Here is a tiny trained network, its code and every weight. The questions are about switching its units off for an input and a class, where a switched-off unit gives its printed mean instead of its output.

import numpy as np


def w(rows, s, z=0):
    codes = np.array(rows[::2]) - 128.0
    scale = np.full(codes.shape[1], s)
    scale[-1] = z or s
    return codes * scale


def f(y):
    return y / 2 * (1 + np.tanh(0.7978845608 * (y + 0.044715 * y**3)))


def log_softmax(a):
    a = a - a.max(-1, keepdims=True)
    return a - np.log(np.exp(a).sum(-1, keepdims=True))


def net(x, mask):
    res = np.array(x, float).reshape(1, 2) / 4 @ E
    y = f(res @ A[0][:, :-1].T + A[0][:, -1])
    res = res + np.where(mask, y, B[0][:, -1]) @ B[0][:, :-1]
    return log_softmax(res[-1] @ U[:, :-1].T + U[:, -1])


A, B = {}, {}
E = w([
[248,169,173,44],'x0',
[232,199,102,204],'x1',
],0.016)
A[0] = w([
[103,128,133,196,66],'neuron 1',
[203,197,82,226,183],'neuron 2',
[254,171,133,82,104],'neuron 3',
[128,184,117,149,52],'neuron 4',
[96,147,74,161,75],'neuron 5',
[133,176,106,36,254],'neuron 6',
[166,178,111,187,58],'neuron 7',
[104,130,65,240,237],'neuron 8',
],0.013,0.0088)
B[0] = w([
[73,170,177,131,155],'neuron 1',
[120,92,119,120,253],'neuron 2',
[118,162,101,139,246],'neuron 3',
[33,174,252,20,141],'neuron 4',
[94,170,159,117,155],'neuron 5',
[107,132,88,145,198],'neuron 6',
[104,101,131,67,179],'neuron 7',
[133,144,87,144,224],'neuron 8',
],0.023)
U = w([
[73,253,110,144,69],'0',
[48,44,120,41,112],'1',
[153,68,60,233,250],'2',
[161,103,214,145,100],'3',
[147,126,221,129,106],'4',
[116,128,166,128,90],'5',
[145,114,179,144,93],'6',
],0.017,0.016)

Each question gives the input, the list of numbers given to net, and the class t.
The units are the neurons (one row each of A and B). Each row of codes is followed by its name. A weight is (code - 128) times the scale printed after its matrix; where a second scale follows, it is the last column's (A, B and U).
mask holds one flag per neuron, in row order. A switched-off neuron (its flag False) gives its mean, the last column of its row in B, instead of its output. The means were averaged over made-up inputs and are rounded, as every weight is.
A unit's drop is (log p(t) with every unit on - log p(t) with that unit switched off) / (log p(t) with every unit on - log p(t) with every unit switched off).
The circuit of an input: a set's keep is (log p(t) with only the set's units on - log p(t) with every unit switched off) / (log p(t) with every unit on - log p(t) with every unit switched off). Starting from all 8 units, units are removed one at a time, each time the one whose removal leaves the highest keep (on an exact tie, the one counted first), for as long as the keep stays at least 0.8.
units of the circuit, in order: the units of the circuit, biggest drop first
k most important neurons: the k neurons with the biggest drops, biggest first
drop of u: that unit's drop, to one decimal
input [5,-4], class 0: units of the circuit, in order	[neuron 2]
input [-1,-3], class 2: units of the circuit, in order	[neuron 7; neuron 4]
input [8,-8], class 0: 3 most important neurons	[neuron 2; neuron 7; neuron 6]
input [-6,8], class 1: 3 most important neurons	[neuron 2; neuron 7; neuron 3]
input [3,5], class 1: 2 most important neurons	[neuron 2; neuron 7]
input [5,-2], class 0: 2 most important neurons	[neuron 2; neuron 3]
input [3,3], class 2: 3 most important neurons	[neuron 1; neuron 5; neuron 2]
input [-3,-2], class 2: 3 most important neurons	[neuron 4; neuron 3; neuron 7]
input [4,-3], class 0: 3 most important neurons	[neuron 2; neuron 7; neuron 8]
input [3,-1], class 2: 4 most important neurons	[neuron 4; neuron 1; neuron 5; neuron 7]
input [-3,-1], class 2: 3 most important neurons	[neuron 4; neuron 3; neuron 7]
input [-2,-1], class 2: 2 most important neurons	[neuron 4; neuron 3]
input [3,-3], class 2: 2 most important neurons	[neuron 7; neuron 4]
input [5,7], class 1: units of the circuit, in order	[neuron 7]
input [1,7], class 1: drop of neuron 2	0.3
input [5,8], class 1: drop of neuron 2	0.8
input [-3,8], class 1: drop of neuron 2	0.4
input [-8,-2], class 0: drop of neuron 7	0.0
